Each name stands for a flat space through zero: a line, a plane or more. A row that begins with a name and a colon came from that space; any other row is followed by the name of the space it lies nearest, among the names in its block.
lp-th: [-259 -377 -222  347   -5  186  123  340  -81   30  115   -6  312 -114
 -245  368   18   60  331  102   51 -201 -164  121 -325  -85 -641  277]
hl-zm: [ 266 -113  -25   95  318   50  380  -36 -296  -56  214 -313  309  143
 -146  384  -87  -29   93 -115  128 -511  215 -138  -92  251 -264  246]
rc-ms: [ -76  -73   10  177    0   98    9   43   10   37 -211   98   14  -61
 -167   22  -11  -18   -3   97   20  151 -315   83 -107 -138 -129  -63]
lj-gt: [-110 -189  -53  142  130  329   36  180   18  159   37 -184  126 -164
 -131    9  211   25 -172   23  -60   -3  -76  371  -73    9 -289    2]
qq-mj: [  -1 -193   85  -79  141  -70  263  -85 -196  -25  269 -180   51  -37
  -99  115   69   52  -38   15 -306 -145  131   46 -191  216   61  262]
lj-gt: [   8 -245   49   -2  217  183  417   71  -80  -30  312 -235 -119 -193
   98 -129  210  -95   77 -220 -172 -359  193  312  125 -173 -258  257]
rc-ms: [  84  -86  116  -10   39  280   45  -92  225  124 -213  -41 -167 -174
  111 -597  120  -24 -186 -243  338  198   39   48  645 -178  194 -470]
lp-th: [-111  137   15 -210  -59 -366 -320   87  -21 -116   45  221   25   88
  126  188 -223  117  156  313 -225  133  174 -250 -323  188  149   46]
lj-gt: [  99 -202  -99  101   79  377  381  102  -93   91  376 -363   60 -171
  -65  125  228 -285  113 -318  -30 -502   30  390   42 -114 -556  308]
lj-gt: [  49 -170  133 -141  178  -97  198  125 -100  -49  189 -167  152  -42
 -100  256  -96  161  313  170 -160 -123  289 -210 -230  369  -65  183]
lp-th: [-140 -292  216  -36  367 -383  206  301 -159 -223   45  140  264  -14
 -247  490 -181  534  431  680 -302   40  198 -266 -775  384 -134  367]
rc-ms: [ 150   78  -38  127 -113   39   86 -159 -162  193  -84 -247   58   -5
  -49  -66  236 -238 -242 -172 -106 -124 -178  182   97  132   48   39]
hl-zm: [ -43  145 -336  368  -17  403  146   17  -77   22  -84  112   54  262
 -192  266  -64 -252 -142 -244  373 -201 -535  296  -34 -544 -409  -29]
rc-ms: [-220 -132  -93  131   23  -36   13  318    5   11    3  186   63 -162
 -114  -49  -30  183  207  218 -151  166  -81   98 -129  -92 -149  138]
hl-zm: [ -83  251 -189  103 -321  503 -127 -268  294  229  -78  -18 -539 -110
  307 -826  543 -413 -782 -646  120  134 -392  823  762 -772  188 -313]
qq-mj: [-422 -141 -122 -103 -119 -103 -198  297   36  -18  265  240  -70 -170
  162  -18   69   64  125  222 -388   90   69  266 -307 -157 -144  173]
lj-gt: [ 271  156   62   10   68 -216   50  -58 -120  -64  -92   60   11  -10
  -12  -34 -173 -116  138   17  -13  -56    0 -192   70   46   30   78]
rc-ms: [  19  191  -16  -74  194  279 -213  -34  166   48 -186  106 -118   82
  122 -342 -118   22 -410 -105  294  275   28   78  401 -218  232 -534]
hl-zm: [-133 -142   99 -450  -58 -508 -167   65   29 -240  337  329   81   53
  196  173 -335  295  461  342  -37   42  556 -574 -287  305  233   40]
lp-th: [-167  -22  -83  -29 -249   14 -241  -90  203   23  -66  247    5   86
   47  -85   69  108 -173   38  312  202  -93  -14   16 -114  141 -253]
hl-zm: [ 120  -16   65  272  300  466  348   39    6  166 -257 -325 -117 -118
  -65 -323  324  -83 -328 -244   60  -66 -199  483  368 -239 -142 -126]
qq-mj: [ 359  -29  153  199  185  108  373 -234 -230   95 -271 -129  107  -11
 -267   17   30 -260 -142  -66  136 -129 -350   50   17   21  -94  -84]
rc-ms: [  56   73    3   32  188   87  100    7  -57  -85  106 -191  -65   50
  -50  136  -59   10  -22 -105 -163 -115   56   49  -11  -11  -67  209]
qq-mj: [ 127  177  -95   31 -450   36   24 -269   -2  151  -23   59 -100   38
    6  -31  276 -449 -164 -216  102 -132 -436  287  -20 -212  -53    4]
qq-mj: [ 227  -80   37  100   70  266  463 -181 -127   52  238 -575 -105  -58
    3   19  343 -274  -79 -485 -128 -522   52  294  224   -9 -210  344]
lp-th: [  39   50   43   66 -122   42  227 -174   12   24 -228  139 -107  123
 -119  -79   15  -55  -21  -67  224  101 -337  -35   80 -192  172 -177]
qq-mj: [   8  113 -180   11 -190 -295 -179 -113 -165 -151  114  193  243  316
 -122  562 -358  -30  200   99  114 -132  -65 -430 -386  153  -38  177]
hl-zm: [ -60   35  -16  -17  150  185  191  106  -74   35   36  -82  -47   66
  -54   86  -26  -22   -1  -20 -104  -35  -56  148  -59  -70  -43  -24]
qq-mj: [  30 -118  175   -9  222 -291  -96  227 -147  -11  -43 -112  193 -228
 -115  147  -94  184  224  412 -483  106  190 -153 -342  476  -75  255]
qq-mj: [-107   -7   11  -62   29  -75 -156  191   49    5  -41  118   32  -80
   -8  -31 -131  138  136  208 -109  218   73  -94  -66   88   42  -63]
lp-th: [ 182   12  144  -34  221  355  354 -207  -26   69  -53 -236 -144   55
  -72 -119  101 -149 -276 -256  122  -79 -104  193  229 -112   84 -213]
hl-zm: [   2 -206 -285  113 -403  -63  -62 -141  -61   31  449  -21  114 -160
  111  -43  205 -328   42 -356   72 -415   42  133  128 -130 -316  362]
lp-th: [  63  109   28  -26  127  410  209   20   64  152  -50 -162 -113   32
  -36  -78  212 -121 -268 -128   87  -29 -159  420   86 -167  -68 -200]
rc-ms: [-223 -292  158 -263  340 -105   49  123  -40  -71  188  -25  152   29
  -37   71 -136  520   -6  328 -168  198  477 -245 -202  427  326  -95]
rc-ms: [ -20  202  -77 -213 -423 -191 -182 -140  101  -88   97  167 -147  194
  233  126 -129 -192  266 -137  148  -95   39 -287   21  -88  117  -48]
lp-th: [-212  175 -237   38 -533  -66 -440   76  140  142  -77  158  -75  -48
   98 -125    3 -162   88  -67  -75  246 -212  -10  121  -89   78  -73]
rc-ms: [-113  142  -84   87   19   43 -112  127  -34  -34 -128  129   35  149
  -96  323 -150  -22   46  169  -40   56 -247   43 -332 -113 -176    0]
lp-th: [ 187  377  -94  -79 -103  230  180 -272   60   19   85   -6 -449  106
  255 -436  165 -406 -349 -555  117 -157 -153  392  550 -566  187 -102]
lj-gt: [ -60 -214   26  -27  -21    3  118 -122  -50   11  283 -186  -53 -150
    5 -105  234   -3 -152 -134 -266 -105  107  195   13   63   41  256]
hl-zm: [  53 -298  327 -242  419   -5  501  103  -23  -92  146 -111  -52 -109
  104 -104  121  244  182  150  -36 -182  429   14  -44  116   16   -8]
lp-th: [ 283  275  -45  286  -65  232  528 -159 -216  159 -243 -250  -28  226
 -289  238  239 -343 -107 -231   65 -291 -607  327  -84 -143 -157  144]
qq-mj: [ 198  -59    0  164  264  523  102  -76  139  131 -160 -112  -27 -119
   12 -441  145 -135 -430 -322  493  -19  -65  316  574 -327 -146 -416]
lj-gt: [  15   97  -36  226  308  374  178  267  -62   59 -266 -149  176  193
 -266  457  -96   40   55  138  159  -78 -263  130 -285  -29 -397  -99]
hl-zm: [ 177  122 -155   81  -22  270   34 -136  -72  142  253 -304 -117 -153
   35 -258  218 -381 -375 -463 -189 -200  -65  457  365 -160 -101  188]
lp-th: [-202 -183 -141  163 -261  -57 -338  -74   95   27 -135  164   85  -40
  148 -192   10    4  -65  -81  263   96  -16 -169  228 -103   28 -217]
rc-ms: [ 286   -2  -69  174   43  116  298 -101 -197   38  240 -422   33  -96
  -61   80  187 -314   -5 -373 -149 -489    3  221  134   20 -318  447]
lj-gt: [ 158   96  -30  192 -127   -3  -30 -100  123  -75 -307  111  -17  113
   82  -50  -66  -83  146 -161  526 -106 -118 -242  282 -236 -111 -167]
qq-mj: [ 270  -32   90   52   47  -63  221 -180  -40  -95  -73  -21   69   89
  -33   79  -56  -56  134 -100  348 -237   26 -244   92    6  -69    0]
rc-ms: [ 110 -332  -93  327  322   -7  434  165 -414  -27  272 -315  411  -97
 -311  436    8    1  227   28 -218 -511   59   61 -328  241 -549  606]
hl-zm: [-107  311  -45 -231 -198  139    9  138   92  187  131 -184 -273   23
  208  -92  367 -140 -133  -79 -369  -16  -12  504  -38  -36  110   42]
lj-gt: [  84   -2   44  -67  -72 -227   34  -78 -200   66   19  102  204   27
 -212  239  -45  -57    5  267 -154   44 -162  -62 -421  291   59   80]
qq-mj: [-235  111  -38 -164 -256 -276 -234  -33  167 -109   26  360 -242   43
  205 -244  -20  163   -3   83  -77  284   37  -71   43 -184  373  -35]
hl-zm: [-119   52 -144 -169 -255  209 -290 -107  188   11  351 -107 -278 -105
  283 -215   63 -280 -138 -425 -100  -54  145  185  346 -248   -2   -1]
hl-zm: [ -26  -35 -147  155 -190   47 -191   31   72   46   -5    1   57  -99
   31  -62   39 -107   39 -128  113  -35  -59   14  150  -87 -186   38]
hl-zm: [ -33   90   57 -112  -27 -115 -168  -94   93  -50 -151  398 -121    2
   -3 -243 -192   47 -117  144   96  382 -140 -100   55 -173  294 -285]
lj-gt: [ -65  -21  139 -267 -208 -410 -211 -178   20   -9   -1  199  -88  -54
  222 -266   55   62  -72  161 -172  208  176 -182   -9  192  462 -120]
hl-zm: [ 120    8   67   39 -216 -194  -49 -203  -78  104  -31  -58    4 -158
 -105  -92  221 -149 -164   30 -270   68 -207  125 -108  176  107  194]
rc-ms: [ -11   28  -19  -21  -46   61   99  -42   11   -2  169  -79 -170  -85
  -29 -105   91  -68  -55 -151 -220    1  -55  195   74 -112   37  200]
lj-gt: [-258  108   40 -352  -14 -165 -371   97  109  -15   40  223  -19  125
  139   47 -130  270 -117  349 -158  362  217 -110 -264  210  373 -259]
lp-th: [-319  139 -130 -262 -261  231 -379  -90  255   76  226  112 -200  108
   81  -12  140    8 -462  -41  -83  296  -99  352 -132 -152  227 -195]
lp-th: [-155   92   -9   10 -171 -322 -516  132  104   88 -311  375  144  -87
  -49 -128  -21  244 -132  496  -94  537 -141  -66 -244  198  228 -176]
qq-mj: [-397  -66  -85   18  121   56 -218  192  -12   33 -146  315  116  120
  -74  111 -117  248 -219  379  -41  353 -160  106 -360  -68   78 -292]
hl-zm: [ 102 -237  161  186  -66  -23  187 -281 -104  120 -153 -133  -14 -234
 -168 -243  302 -134 -246  -67 -155   47 -290  177   51   54   70   78]
qq-mj: [ 140  -45  -71   68  -55    6   46 -126 -141   16   27   65  277  144
 -150  374  -68 -183    4   40  292 -241 -167  -74 -289   61 -262  -17]
lj-gt: [  36 -113  -62   65   18  187   -5  -58  -26  139  318 -338 -215 -437
  198 -577  391 -296 -370 -429 -446 -143  133  572  484 -167  -81  268]
rc-ms: [ -94   43  -30 -177 -114 -131 -195  110  129 -129  133  131  -47   47
  165  118 -187   73  313   54   50   -6  236 -255  -43    2  -21   14]
lj-gt: [ 160  162 -167  375 -209  265   86 -207   72   49 -256  -20 -123   78
  -42 -136  152 -324 -171 -430  410 -157 -471  201  374 -487 -204  -42]
qq-mj: [   8 -205  -36  151  232 -200  -29  162 -261  -52  128  -92  354 -118
 -277  295 -250  175  187  243 -308  -12  129 -237 -290  399 -166  357]
qq-mj: [ 327 -201  222   -5  209   61  428 -185  -24  -27   30 -155  -31 -158
   -7 -257  147  -63    7 -182  219 -236  140    2  296  -15  -40    2]
lj-gt: [  43  -27   84 -226   77   -6   58   79   54  -25  219 -128  -81  -91
  169  -92   24   26  139  -50 -102 -104  355  -21  116  105   29   41]
lj-gt: [ 140  142  -37   76 -129   91  402 -331  -18  -84   -5  187 -285  186
   66 -125  208 -305 -192 -328  303 -281 -381  314  119 -610  -23   28]
rc-ms: [ -32 -152  -13  -56   16 -179 -253   53   33 -207  177   89  152  -22
   24  290 -338   92  345  102   69  -73  276 -433 -151  135 -197  136]
rc-ms: [  54  -62  108   48  175   72   70   66   80   19 -270   94   66    6
   33 -131   38  131  -32  131  331   53   22  -24   85  -52  -29 -304]
lp-th: [-215 -277  -67   93  -86  -30 -123   -5   -3  -45   21  171  145  -29
 -116  117 -161   92  105   90   97  115  -69 -207 -125   -7  -67  -45]
lp-th: [ -18  -11   64   22  121   30  -82 -107   26   39  -85   50 -142 -149
   43 -420  114   27 -408  -27 -146  242  -51  232  215 -124  232 -114]
[-101 -148  256   34  344  281  564   95   -3   49 -242 -119 -166   28
  -97  -70  276  193  -93  126  -43   35 -163  341 -116 -148   32 -159] -> lp-th
[ -73  -41  -67   12  -82 -126 -264  150   63  -11    7  -37  299  101
  -30  369  -25  239  145  239  125  -36  187 -228 -297  353 -136   65] -> qq-mj
[  25  164    9 -108 -156  133  206  -55 -107  251   99 -235 -166  -56
  -13 -102  381 -284 -249 -114 -424  -42 -227  522  -75   38  112   93] -> hl-zm
[-162  -11  -18   63   -7    7  -70  167   12   68 -178  129  126   64
  -83  176   69  130  -22  301   17  122 -171  111 -345   36  -94  -98] -> lp-th
[ 129   22 -125  -12   78  206  304   47 -187  -77  376 -350   99  196
  -12  591 -103 -277  324 -279   25 -644  135  -20 -180   19 -482  326] -> lp-th
[ -41 -138 -136   92   42  -49 -144  367   51 -155  165  142  252  -87
  -57  388 -310   76  589  177  168 -181  173 -259 -239   -8 -589  236] -> hl-zm
[ -27   45   64 -190  203   28  264  101 -184  -23  419 -468 -109   10
   24  278  152   10   27  -51 -673 -285  277  258 -273  267  -23  490] -> hl-zm
[-195 -124 -201  122  -69 -162 -425   99  -68  -81   51  197  442  145
 -256  571 -366  215  115  328   99  122  -31 -386 -499  290 -180   80] -> lj-gt
[ -16   72  134 -160  -73  111  -39 -143  374  -90 -316  410 -323   90
  227 -477 -109   80  -19  -95  638  312  -34 -194  487 -465  326 -655] -> rc-ms
[ 126 -428  175   60  423   30  374  219  -92 -117   89 -123  252 -192
 -180  141 -218  215  495  138  134 -196  324 -323  -22  209 -339  117] -> lp-th
[ 253  125   55   42  162   41  202  143 -168   77  -41 -211  117  -49
 -203  213  -95 -135  216   65 -174 -118  -69    0 -126  215 -205  161] -> lp-th
[  44  -97  -11  113  149  491  171 -139   58  142    4 -255 -158 -118
   57 -394  267 -200 -452 -419  133  -79  -79  433  484 -302  -46 -217] -> lp-th
[  57  -93    7  220   40   40  419    9 -296  166   98 -411   62 -130
 -219  121  420 -131 -114  -48 -525 -270 -223  464 -252  175 -178  508] -> hl-zm
[ 178 -186  209 -152  313 -480  144   70 -179 -303   94  158  319  104
  -52  469 -399  292  538  430  119 -230  433 -652 -450  402 -116  190] -> lj-gt
[ 281   71  122 -129  110 -210  -39 -396  -44 -147  133  -22  -98   11
   99 -216  -37  -36 -321 -170    3  -54  210 -128  227   57  315   74] -> qq-mj
[-232  320  125 -459 -310 -228 -396  -50  371  -17 -186  405 -418  121
  414 -442   32  191 -122  168   22  533  127  -93  165 -122  705 -504] -> lp-th
[ 137   57  194 -126   -9 -286   74   -3    6  -99 -197  107   51  110
  -40  170 -207  145  384  239  124   62   84 -471 -143  247  151  -73] -> qq-mj
[ -47  -55 -295  338 -400  139   34 -220 -182  240  130 -205   10 -128
  -98 -153  378 -430 -342 -428 -216 -181 -436  456  169 -166 -120  288] -> hl-zm
[-164  101 -128   19  -16  168 -233  141   85   30   -3  -83  -59   37
   84   12  -83    7  -28  -91  -70   90   47   29  122  -59  -19  -82] -> lj-gt

Rows lie near named flat spaces through zero. A row that begins with a name and a colon came from that space; any other row is followed by the name of its block's space that it lies nearest.
dz_hm: [  50   91   50  238   45  346 -167 -624 -131 -209   43  356  -32    9
  255  178  277 -298  238  208  -42  388  110  -33  472  705  190    3]
fd_ns: [ -41  218   87  131 -156  -49  130  377 -145  165 -175  417   74  101
 -407  197  307   14  -60  -57 -216 -279 -349  101 -237 -185   73  -18]
mq_sr: [  69  146 -104 -291  414  128 -349 -443  232 -190  -18 -334  131 -152
  397 -117    7 -126   58 -120  212   72   81 -102  205   83  -39  213]
fd_ns: [ 177  -18   -6 -442  121 -226  101   58  561   49  264 -565   15 -346
  410 -451 -228  386  151  -44  426 -224  384  -36  -47 -321 -233  332]
fd_ns: [ 184 -345  -10 -618  195 -130   93   56  528 -145  274 -493 -201 -374
  429 -284 -354  153  142  134  476 -145  295   27 -101 -310 -266  447]
mq_sr: [  96  -26  -82    5  -15  -29   19  230   21   13   78 -179   81   -5
  -95 -101 -161  314  -35 -120  -13 -295   90  -63 -208 -400 -252   -3]
fd_ns: [ 146 -266  -10 -110 -128  -93  103  -89   64   39  289   36 -353 -122
  273 -112 -219  -15  129  161  273  191  156   -8   44  233   20   93]
hp_jb: [ -30   31  161   66  -62 -296  380  357  214  304  -75  192  137  125
 -445  -13   49  107  203 -222  -61 -283 -236   27  -90 -145   99  -59]
hp_jb: [ -66    2  -14  -58   69 -230   63  311  156  222  -71 -252  186  105
 -247 -101 -250  173  -35 -385   -8 -291 -185  -77 -215 -500 -183  -64]
dz_hm: [ -28 -164   57   14  309   34 -206  -47   30  -31  -79   75   34  -14
 -249  135 -261 -141   61 -172 -114  -51 -109   17   91  -44   65  -37]
fd_ns: [-105 -125  -50   -8  224  163 -289 -325   13 -177   45 -219  -11  -60
  232  -49 -280 -102  -75  -20   43  195  131  -93  201   62  -65  -35]
mq_sr: [ -95   83   54 -249   54   50  195 -302  259 -134 -156 -200  133   37
  322   23  334 -318  133  105  149  251  -28   26  201  260   37  163]
hp_jb: [  53   -1   30  -61    0  219   19 -396   84 -173   45  193 -165 -206
  406   62  177 -254  125  359  115  323  225  124  224  481  177  141]
fd_ns: [  -1 -196  -99 -439  447    5 -175   -6  377 -181 -100 -282   -5 -243
   99  -70 -289  -65   -8  119  155 -108   75  109 -129 -286   31  198]
hp_jb: [  73  237 -129  229  135  371 -381 -502 -314 -203  -99  263   40   19
  154  194  254 -252  -35   68 -156  261   41  -23  234  472  181  -93]
mq_sr: [ -64  154   28   78   27  138  -71 -239 -150  -26 -284   30  201  194
  -37  291  273 -375   32 -133 -187  228 -194   42  142  206   38  -66]
dz_hm: [ 214  158 -163  -30  359  151 -443 -357  -11  -17 -126    5  133  -44
   58  132  -53 -177  137 -222  -35   48  -21   -3   75  104   71   22]
dz_hm: [ 210  -14  -37  244  -71   86 -228 -118 -310   52  123  247  -90   86
  -99  155  -47    6  124  -97  -97   57  -19  -62   75  178  -25  -72]
mq_sr: [  58   29  -89  205 -469  -49  471  214 -224   70  103  255 -128  229
  -54  -30  279  125  -44  131    8  -30  -78  -76 -201  130  -21 -143]
fd_ns: [ -78  -59 -282 -178  -75   87  440 -551   66 -334   44 -241 -130  235
  627 -252  350 -344  -64  269  384  519   51 -250  208  743  173  -86]
fd_ns: [ -96  376  -69 -137    6  -26  -96  242   19  -95 -105 -255  219  -63
   19 -202  353  329 -287  126  -22 -284   39   -6 -188 -349  -41   95]
hp_jb: [  83 -189   22   59  183   67  -76  160   39   -9  -12  153    6  -85
 -298  132 -307   65   76 -108 -142 -258    0   70 -118 -274  -74  -10]
fd_ns: [ -46  -87   -7 -109 -232 -101  319  -17  138  -69  216 -258 -124  -30
  344 -297   56  166  -26  245  255  131  250  -82   57  128  -60   47]
hp_jb: [ 132  240   63  -28 -389 -399  404  348  102  367   87   35   32  111
 -100 -186  344  289  170  -29  136 -155  -81   -3 -150  -14   58   49]
mq_sr: [ 108  -75   47 -265  214   42 -321  -92  335  -14  204 -297  -62 -428
  372 -159 -411  189   95   13  218  -96  336   64   23 -332 -244  309]
hp_jb: [ -75  462  -55  252  301  250 -593 -463 -245  -50 -232   64  349  154
  -32  158  251 -195  -43 -319 -234  114 -204 -145  309  214   98 -124]
hp_jb: [  17   36    5   54   -1  -23  -45  117  -94   25  -23  101   25   63
 -184   52   52   49  -15  -50  -77 -115 -117  -14  -57  -71   10  -20]
hp_jb: [ -62  367  -73  307 -393 -135  144  271 -453  173  -23  182   73  358
 -257  -52  458  185 -266 -157 -142 -115 -316 -184 -150   49   40 -239]
fd_ns: [  65  189   62  328 -232 -265  104  287 -127  421   50  140  112  147
 -367  -69  -37  292   57 -355 -148 -192  -81  -57  -76 -108   19 -227]
fd_ns: [  15  -37  198   25 -112  -25  164  -53  215   66  124  238 -117 -198
  108  -27   55   30  246  284   74   93  205  144  172  231  154  120]
dz_hm: [-297  -56  231  135  386  202 -187 -383   68 -110 -276  311   98  -31
 -167  286  -34 -534   65  -49 -235  274 -160  114  434  400  352  -98]
mq_sr: [ -56   59  117   89 -190  -31 -187  -40 -218  -37   99    0  -82    8
   50  -17  200   90  -40  293  -42  219  124   24  206  231  109   13]
dz_hm: [ -67   68   78    5  -65   12   90   15 -123 -124    3  201  -60   71
  -66   26  357  -69  -57  159   -7   15 -144  -32  103  249  152   49]
fd_ns: [  -1 -119   -3 -109  -58 -311  284  309  255  228  155 -320   21   16
  -48 -294 -335  292    2 -318  185 -260   -1 -131 -181 -391 -225  -19]
dz_hm: [  43  111 -129 -312 -233  -49  453  -68  417 -110  222 -458  -23 -174
  695 -471  199  297   10  321  449   14  413  -78  -84  -29 -196  220]
mq_sr: [-125 -400  -59 -142  225   54 -310 -218 -169 -258 -122 -542  -22   85
   47  107 -361 -281 -189   25  -88  406  145   22  168   59  -37 -134]
dz_hm: [ -47 -174  264  328 -216  116 -192  -48  -94  116  204  455 -245 -196
  -12  171 -247   51  199  349 -135  206  222  183  207  145   68   -1]
mq_sr: [  35 -117   96 -225 -234 -445  528  310  471  324  172 -234  -22   25
   49 -298 -108  257  287  -35  324 -130   15  -26 -128 -209 -102  119]
dz_hm: [-160   -7   83  118 -315   99  196 -120  -72  -69   22  155 -135    2
  233   31  230 -106  -26  447   -4  341  145   97  128  334  127  -40]
dz_hm: [-125   99 -309 -114  380   75 -547 -273  -13 -290   45 -818  208  -36
  325 -432 -280  303 -390  -87   99   39  332 -276   96 -213 -132 -132]
mq_sr: [-124 -157  387  264 -270  -44  189  102  144  199  220  385 -170 -203
  -56   24 -174  126  242  236  -56   66  208  160  222  100   54   30]
mq_sr: [-147  -31  185 -139 -271   49  267   31  114 -101  -12   75 -139 -154
  262   48  295 -112   -1  525   65  216  149  222   48  150   69  190]
mq_sr: [   3   45   80  309  355  175 -387 -296   55   38   60  155  159 -108
 -125   23 -358   52  160 -345 -154  -91   93 -100  305   25   -4 -111]
hp_jb: [ 244  376 -125  582   31  275 -319 -368 -452   70 -150  557  189  180
 -275  297  300  -95  166 -151 -396  113    0   -5  194  516  296 -321]
hp_jb: [ 134  314 -110   52 -323 -196  457  283  -79  235   19   80   60  172
  -65 -146  366  177  -87 -276   74 -259 -194 -121 -281  -45  -58  -63]
dz_hm: [  64  125  -28 -385  155 -287   30  483  279  161  -81 -311  129 -155
 -157 -177  -67  263 -124 -249  109 -491 -118   59 -389 -644 -132  202]
hp_jb: [ -79 -149  -23 -131  101 -216  319  309  169  100 -122 -144  100  160
 -306  -45 -161  -20  -47 -326   15 -256 -274  -63 -219 -312  -70  -79]
mq_sr: [ -26  236   81  381 -596  -66  320  175 -142  274  129  430  -93   66
   11  -49  314  253   72  314  -60   70   88   64  -63  180  112 -132]
hp_jb: [  16 -116  118  -50  -83  -61   33  198  -11  110  -38  177  -86   -1
 -169  197  -44  -98   89   18  -49  -47 -174  127 -112 -142  -39   95]
fd_ns: [ -95  105 -129  137 -272  100  288 -237 -215 -135  -73   69  -31  255
  208   -2  433 -202 -107  253    8  364  -11  -74   94  514  174 -188]
dz_hm: [ -43  -89   -6  150 -168  -44  -10   88 -123   87  104   66 -113   49
  -37  -30 -152  106  -45   67  -23   56   26  -25  -43  -29  -19 -114]
mq_sr: [  15  288 -160  233  133   87 -282 -106 -197  -19  -91   21  221  137
 -151  -42  123  139  -97 -153 -166  -91  -36 -136   30   25   87 -199]
dz_hm: [ 196  116  -43 -240  276  -11 -215   54  237   25  -53   68   73 -172
  -51   33   16   61  188  -28   79 -281  -78   81 -139 -239   14  253]
dz_hm: [ 105   77  -23  114 -276  -50  131   55 -213   48  167   10  -76   94
   60  -80  156  146  -51  -55   44   -3   30 -115  -10  110 -102  -33]
hp_jb: [-172   79   48  -53  268   85  -78 -410  283 -114  -55 -221  164  -86
  275 -143  -20 -134   61  -23   88  201  152  -60  347  230  104    4]
fd_ns: [ -74  119   -6   44  211   14  128 -380  238  -43  -63   70  134   65
   95 -121  164 -168  183  -41   89  155   -7 -106  318  463  292  -84]
[ -21  275   43  404  -40  201 -125 -178 -186   95  -81  442  117   51
 -119  174  162  -67   59 -101 -239   26  -72    2  133  208  116 -157] -> mq_sr
[ 122  447   50  -51  -78  -34  209 -176  150  117  -44  257  100  -23
  179  -38  594  -99  203  -36  136   -7 -118   -1  120  376  196  168] -> hp_jb
[ 149  142  -65  -55  142   68 -201   16   57  -50   81  -14   53 -154
   43  -86    1  220   16  -41   42 -252   91  -34  -67 -186  -90  134] -> hp_jb
[-100 -190  -15  -94 -125 -111  153  166  105   29  132 -190 -146  -61
  133 -180 -252  136 -117  107  143    5  104  -14 -129 -194 -110   -5] -> fd_ns
[  23 -232 -204  117   93  387 -540 -342 -427 -320    9  -79 -183  -40
  221  211 -300 -191 -233  230 -146  365  226   29   47  111  -81 -126] -> hp_jb
[ -48 -159  184 -224  154 -223  202  149  493  149   64  -62   -2 -179
  -46 -140 -252   61  225  -78  178 -175    1   61   23 -195    9  171] -> mq_sr
[ 150  214  -45  -99  154   -3  -23 -146   47   62 -107   68   92  -11
   28   58  194 -180   79 -265   43  -43 -148   -9   23  149   85   78] -> dz_hm
[ -94  -76  -14 -155  379  110  -95 -286  264 -225 -123 -105  100  -77
   85  -21  -35 -184   87  115   44   99   71   18  202  156  172   45] -> fd_ns
[ -25  311   27  -90   97   53   83 -164  293   -5  -43  -71  211  -97
  235 -135  249   34   94  -78  118 -102   30  -47   96    6  -30  148] -> dz_hm
[ -69  430  182   90  -76  -60  130 -119   25  143 -129  325  176  125
  -68   67  606 -167  153 -109  -28   25 -305  -28  235  368  235   65] -> hp_jb
[ -39  -95   38  -61   52   -1 -171  116   -1   -7   -5  -35  -81 -164
  -30   23 -192   45 -101  120  -49  -14  103  129  -73 -174   13   36] -> mq_sr
[ -96   36  -57 -121  198 -142  179  -72  332   22   23 -303  160   46
   89 -306 -104   86   19 -259  195 -112  -24 -199   68  -58  -22  -35] -> fd_ns
[-100 -254   85  -94  242  -45   40  105  223  -36  -68 -152   66  -70
 -186    7 -340  -22   26 -110  -50 -118   29   54    2 -240  -43  -12] -> mq_sr
[ 139 -367  -33 -404  235  -75 -155  179  278 -127   95 -394 -136 -335
   85 -100 -462  173   18  204  144 -126  341  175 -177 -405 -128  226] -> dz_hm
[  34 -183  -24 -142 -149 -174  101  387   26  102  107 -253  -99  -47
  -41  -99 -281  237 -121  -45   73 -189   45   23 -307 -468 -261   48] -> fd_ns
[-127  -25 -119 -320  490  248 -230 -445  176 -504 -119 -343   77 -141
  347 -110   95 -237 -159  201  126  168  155  -53  247  228  130  123] -> mq_sr
[  90  -93  -47   81 -108 -155  127  310 -156  172    2   98  -38  168
 -335   67 -115   70  -28 -241  -78 -192 -216  -40 -236 -195  -71 -119] -> mq_sr
[  11 -402  -56 -362  253   11 -132 -131  139 -279   40 -478 -105  -92
  198  -44 -315 -119  -19  138  161  166  187   13   66  -56 -104  130] -> hp_jb
